Below is a small trained network, with its code and all its weights. Each question gives an input and a class and asks what happens when units are switched off, that is, made to give their printed mean instead of their output.

import numpy as np


def w(rows, s, z=0):
    codes = np.array(rows[::2]) - 128.0
    scale = np.full(codes.shape[1], s)
    scale[-1] = z or s
    return codes * scale


def f(y):
    return np.maximum(y, 0)


def log_softmax(a):
    a = a - a.max(-1, keepdims=True)
    return a - np.log(np.exp(a).sum(-1, keepdims=True))


def net(x, mask):
    res = np.array(x, float).reshape(1, 8) / 4 @ E
    y = f(res @ A[0][:, :-1].T + A[0][:, -1])
    res = res + np.where(mask, y, B[0][:, -1]) @ B[0][:, :-1]
    return log_softmax(res[-1] @ U[:, :-1].T + U[:, -1])


A, B = {}, {}
E = w([
[129,129,129,129,126,129],'x0',
[122,124,131,118,123,111],'x1',
[135,132,157,104,94,106],'x2',
[254,107,43,81,163,95],'x3',
[120,211,170,25,229,209],'x4',
[113,116,126,115,137,118],'x5',
[112,122,108,138,161,123],'x6',
[84,172,15,89,46,156],'x7',
],0.0054)
A[0] = w([
[86,168,28,102,55,177,183],'N1',
[39,169,181,177,116,150,180],'N2',
[145,48,103,205,58,97,63],'N3',
[130,52,125,203,80,48,77],'N4',
[218,110,64,89,151,99,88],'N5',
[115,43,108,196,87,97,89],'N6',
[143,95,204,119,189,91,206],'N7',
[128,167,160,18,206,155,77],'N8',
[131,217,140,37,193,175,67],'N9',
[161,49,253,189,210,95,249],'N10',
[38,157,182,166,113,149,88],'N11',
[151,100,182,173,156,73,232],'N12',
[47,138,113,137,109,161,166],'N13',
[76,174,59,77,86,90,167],'N14',
[228,98,48,67,133,123,83],'N15',
[139,53,102,153,91,90,73],'N16',
[163,117,69,109,159,110,122],'N17',
[131,208,192,75,195,184,88],'N18',
[112,133,68,97,69,175,192],'N19',
[85,141,159,173,110,172,206],'N20',
[50,119,184,144,103,166,69],'N21',
[236,98,70,70,145,111,68],'N22',
[35,131,150,132,115,126,125],'N23',
[225,106,59,78,150,97,60],'N24',
[143,44,111,186,62,47,68],'N25',
[187,115,77,79,142,88,70],'N26',
[55,156,123,159,97,176,206],'N27',
[101,185,18,97,75,138,180],'N28',
],0.0055,0.0012)
B[0] = w([
[235,71,115,59,161,142,225],'N1',
[144,126,169,163,172,73,202],'N2',
[74,171,72,118,55,173,206],'N3',
[71,192,58,123,75,181,207],'N4',
[125,166,172,197,160,61,208],'N5',
[96,152,83,147,75,177,194],'N6',
[155,103,80,49,128,162,203],'N7',
[58,179,100,156,81,193,209],'N8',
[51,222,66,174,48,176,210],'N9',
[211,59,68,1,165,177,252],'N10',
[154,161,183,178,172,48,189],'N11',
[149,109,79,57,133,180,197],'N12',
[157,98,153,138,136,82,178],'N13',
[177,94,106,53,163,129,196],'N14',
[127,159,188,200,142,61,219],'N15',
[79,177,108,130,69,146,180],'N16',
[140,142,157,162,134,94,179],'N17',
[60,188,67,125,82,185,209],'N18',
[187,73,126,83,171,139,195],'N19',
[160,115,186,155,169,94,180],'N20',
[154,161,185,184,155,74,179],'N21',
[88,172,173,209,166,63,215],'N22',
[151,139,177,172,171,78,177],'N23',
[110,192,211,230,167,84,212],'N24',
[58,173,81,132,74,178,213],'N25',
[124,174,180,176,157,87,186],'N26',
[175,96,157,156,185,80,189],'N27',
[215,82,125,46,173,114,220],'N28',
],0.0052,0.0044)
U = w([
[10,211,48,140,60,224,22],'0',
[157,143,236,213,173,3,49],'1',
[243,32,95,17,158,166,164],'2',
[143,89,131,108,130,139,249],'3',
],0.0061,0.0019)

Each question gives the input, the list of numbers given to net, and the class t.
The units are the neurons (one row each of A and B). Each row of codes is followed by its name. A weight is (code - 128) times the scale printed after its matrix; where a second scale follows, it is the last column's (A, B and U).
mask holds one flag per neuron, in row order. A switched-off neuron (its flag False) gives its mean, the last column of its row in B, instead of its output. The means were averaged over made-up inputs and are rounded, as every weight is.
A unit's drop is (log p(t) with every unit on - log p(t) with that unit switched off) / (log p(t) with every unit on - log p(t) with every unit switched off).
The circuit of an input: a set's keep is (log p(t) with only the set's units on - log p(t) with every unit switched off) / (log p(t) with every unit on - log p(t) with every unit switched off). Starting from the 12 units with the biggest drops (on a tie, the unit counted first), units are removed one at a time, each time the one whose removal leaves the highest keep (on an exact tie, the one counted first), for as long as the keep stays at least 0.8.
circuit, biggest first: the units of the circuit, biggest drop first
k most important neurons: the k neurons with the biggest drops, biggest first
drop of u: that unit's drop, to one decimal
input [6,-4,3,6,6,-1,3,3], class 0: circuit, biggest first	(N9)
input [5,-2,4,1,2,7,8,-6], class 2: circuit, biggest first	(N10; N7)
input [-7,-5,-6,5,5,-3,8,-4], class 0: circuit, biggest first	(N9; N8; N18)
input [4,6,8,-7,-8,-6,4,-4], class 0: circuit, biggest first	(N4; N25)
input [8,7,-2,-2,8,-1,8,-2], class 0: circuit, biggest first	(N9; N18)
input [1,6,7,-5,0,-3,3,-7], class 2: circuit, biggest first	(N10; N7)
input [2,-6,-1,-8,7,-5,3,2], class 1: circuit, biggest first	(N11; N2)
input [-3,0,-6,1,3,-3,-6,6], class 2: 2 most important neurons	(N1; N28)
input [-2,2,-6,-1,4,7,4,-8], class 2: 2 most important neurons	(N10; N7)
input [-8,-1,-3,7,1,3,1,5], class 1: drop of N19	0.0
input [1,5,0,7,5,-3,4,-4], class 1: drop of N24	0.2
input [-4,0,-6,-1,-2,2,1,-5], class 2: drop of N1	-0.1
